Below are the code and all the weights of a small trained network. Each question names an input and a target symbol and asks about switching units off, where a switched-off unit gives its printed mean instead of its output.

import numpy as np


def w(rows, s, z=0):
    codes = np.array(rows[::2]) - 128.0
    scale = np.full(codes.shape[1], s)
    scale[-1] = z or s
    return codes * scale


def norm(h):
    return h / np.sqrt((h * h).mean(-1, keepdims=True) + 1e-5)


def f(y):
    return np.maximum(y, 0)


def softmax(a):
    e = np.exp(a - a.max(-1, keepdims=True))
    return e / e.sum(-1, keepdims=True)


def log_softmax(a):
    a = a - a.max(-1, keepdims=True)
    return a - np.log(np.exp(a).sum(-1, keepdims=True))


def net(x, mask):
    ids = ['ΔΘΨγεζλφω'.index(c) for c in x.split()]
    T = len(ids)
    res = E[ids] + P[:T]
    u = 0
    for l in range(2):
        r = norm(res)
        for j in range(3):
            rows = slice(3 * j, 3 * j + 3)
            q, k, v = (r @ M[l][rows].T for M in (Q, K, V))
            z = softmax(np.where(np.tri(T) > 0, q @ k.T / 3**0.5, -1e9)) @ v
            o = O[l][rows]
            res = res + np.where(mask[u + j], z, o[:, -1]) @ o[:, :-1]
        u += 3
        y = f(norm(res) @ A[l][:, :-1].T + A[l][:, -1])
        res = res + np.where(mask[u : u + 4], y, B[l][:, -1]) @ B[l][:, :-1]
        u += 4
    return log_softmax(norm(res)[-1] @ U[:, :-1].T + U[:, -1])


Q, K, V, O, A, B = {}, {}, {}, {}, {}, {}
E = w([
[131,132,150],'Δ',
[77,118,251],'Θ',
[171,126,118],'Ψ',
[156,137,157],'γ',
[138,133,136],'ε',
[136,132,145],'ζ',
[118,143,101],'λ',
[107,106,110],'φ',
[109,136,159],'ω',
],0.022)
P = w([
[254,36,169],'0',
[163,159,233],'1',
[150,160,223],'2',
[147,160,216],'3',
[139,161,206],'4',
[142,161,204],'5',
[149,161,201],'6',
[146,166,205],'7',
],0.0038)
Q[0] = w([
[164,227,49],'0.h0',
[184,73,77],'0.h0',
[135,167,137],'0.h0',
[114,93,140],'0.h1',
[201,61,89],'0.h1',
[63,74,180],'0.h1',
[198,253,133],'0.h2',
[83,87,130],'0.h2',
[89,148,137],'0.h2',
],0.018)
K[0] = w([
[155,234,104],'0.h0',
[200,137,220],'0.h0',
[90,147,108],'0.h0',
[153,124,154],'0.h1',
[116,34,168],'0.h1',
[180,171,170],'0.h1',
[153,250,67],'0.h2',
[122,69,138],'0.h2',
[134,77,102],'0.h2',
],0.018)
V[0] = w([
[131,148,78],'0.h0',
[141,195,120],'0.h0',
[152,254,139],'0.h0',
[109,91,76],'0.h1',
[156,95,177],'0.h1',
[121,187,141],'0.h1',
[122,159,116],'0.h2',
[148,36,162],'0.h2',
[147,40,160],'0.h2',
],0.0098)
O[0] = w([
[133,129,185,58],'0.h0',
[143,200,180,110],'0.h0',
[152,255,193,128],'0.h0',
[140,49,108,26],'0.h1',
[72,174,123,253],'0.h1',
[155,166,155,125],'0.h1',
[129,148,157,106],'0.h2',
[125,79,47,198],'0.h2',
[124,82,58,194],'0.h2',
],0.0084,0.004)
A[0] = w([
[233,144,100,4],'0.n0',
[218,71,87,50],'0.n1',
[43,86,9,72],'0.n2',
[2,143,119,77],'0.n3',
],0.007,0.0012)
B[0] = w([
[159,230,175,236],'0.n0',
[120,69,166,227],'0.n1',
[125,7,133,253],'0.n2',
[46,199,121,208],'0.n3',
],0.011,0.0029)
Q[1] = w([
[155,85,173],'1.h0',
[169,136,25],'1.h0',
[104,152,132],'1.h0',
[231,9,96],'1.h1',
[71,198,205],'1.h1',
[101,153,50],'1.h1',
[171,197,156],'1.h2',
[164,199,143],'1.h2',
[116,201,79],'1.h2',
],0.015)
K[1] = w([
[125,89,183],'1.h0',
[145,133,30],'1.h0',
[130,147,128],'1.h0',
[177,87,7],'1.h1',
[125,112,209],'1.h1',
[85,193,114],'1.h1',
[71,94,170],'1.h2',
[69,107,171],'1.h2',
[102,176,148],'1.h2',
],0.017)
V[1] = w([
[111,99,188],'1.h0',
[155,82,31],'1.h0',
[105,82,198],'1.h0',
[118,255,17],'1.h1',
[124,153,106],'1.h1',
[200,154,144],'1.h1',
[131,155,33],'1.h2',
[157,163,57],'1.h2',
[94,107,134],'1.h2',
],0.0093)
O[1] = w([
[169,129,164,157],'1.h0',
[160,202,53,2],'1.h0',
[198,146,174,151],'1.h0',
[159,3,56,81],'1.h1',
[132,101,110,120],'1.h1',
[208,122,166,103],'1.h1',
[184,109,140,59],'1.h2',
[162,96,81,61],'1.h2',
[145,149,201,151],'1.h2',
],0.0079,0.0026)
A[1] = w([
[76,37,191,64],'1.n0',
[166,132,138,121],'1.n1',
[140,5,194,2],'1.n2',
[113,209,136,179],'1.n3',
],0.016,0.00065)
B[1] = w([
[188,202,42,254],'1.n0',
[201,182,153,178],'1.n1',
[55,10,114,223],'1.n2',
[66,45,78,203],'1.n3',
],0.013,0.0077)
U = w([
[14,156,146,119],'Δ',
[128,106,117,51],'Θ',
[123,89,128,213],'Ψ',
[103,231,48,95],'γ',
[230,153,95,145],'ε',
[131,127,91,72],'ζ',
[158,10,190,1],'λ',
[123,99,132,174],'φ',
[101,126,171,235],'ω',
],0.013,0.0036)

Each question gives the input, a string of symbols that net reads in full, and the target symbol t.
The units are the heads (3 rows each of Q, K, V and O) and the neurons (one row each of A and B). Each row of codes is followed by its name. A weight is (code - 128) times the scale printed after its matrix; where a second scale follows, it is the last column's (O, A, B and U).
mask holds one flag per unit, layer by layer, with each layer's heads first. A switched-off unit (its flag False) gives its mean, the last column of its rows in O or B, instead of its output. The means were averaged over made-up inputs and are rounded, as every weight is.
A unit's drop is (log p(t) with every unit on - log p(t) with that unit switched off) / (log p(t) with every unit on - log p(t) with every unit switched off).
unit that matters most: the unit with the biggest drop
top k neurons: the k neurons with the biggest drops, biggest first
top k neurons in layer l: the k neurons of layer l with the biggest drops, biggest first
which heads matter: for each layer, one digit per head in row order, 1 if its drop is at least 0.15 and else 0, layers parted by /
drop when u is switched off: that unit's drop, to one decimal
input γ λ Ψ ε ω, target ω: which heads matter : 100 / 000
input λ γ ω ζ λ, target ω: which heads matter : 000 / 000
input Ψ ζ ω ω λ Ψ Ψ, target ω: unit that matters most : 0.h2
input Δ Ψ Ψ ω Ψ ω, target γ: top 2 neurons in layer 1 : (1.n2; 1.n0)
input γ Ψ γ, target λ: which heads matter : 010 / 110
input γ ζ Ψ Ψ ω ζ ω γ, target λ: which heads matter : 000 / 110
input ω Ψ Θ Ψ, target Δ: top 2 neurons in layer 1 : (1.n0; 1.n3)
input φ Ψ Ψ Ψ ω λ Δ, target λ: which heads matter : 111 / 100
input Θ Ψ ζ Ψ ω γ, target Δ: which heads matter : 000 / 000
input ω Ψ ω ω Ψ, target ε: top 3 neurons in layer 1 : (1.n2; 1.n0; 1.n1)
input λ ζ Ψ Ψ ω Ψ ω ζ, target ω: which heads matter : 110 / 110
input ζ ζ ω Ψ ω Ψ Θ Ψ, target Δ: top 3 neurons in layer 1 : (1.n0; 1.n3; 1.n2)
input Δ ε ω ω ω Ψ Θ ζ, target Δ: top 2 neurons in layer 1 : (1.n2; 1.n0)
input Δ γ ω λ Ψ ω ζ, target ω: top neuron : (1.n0)
input Ψ ω Ψ Ψ Ψ ω ω, target γ: top 3 neurons in layer 1 : (1.n0; 1.n2; 1.n3)
input ω γ ω λ Δ Ψ Ψ Δ, target ω: drop when 0.h2 is switched off : 0.1
input ω λ Ψ Ψ ω Ψ, target ω: drop when 0.h2 is switched off : 0.2
input Ψ Δ γ Ψ Δ λ ε, target ω: drop when 0.n1 is switched off : 0.0
input Δ Ψ Ψ ω Ψ, target ε: drop when 1.n2 is switched off : 0.6
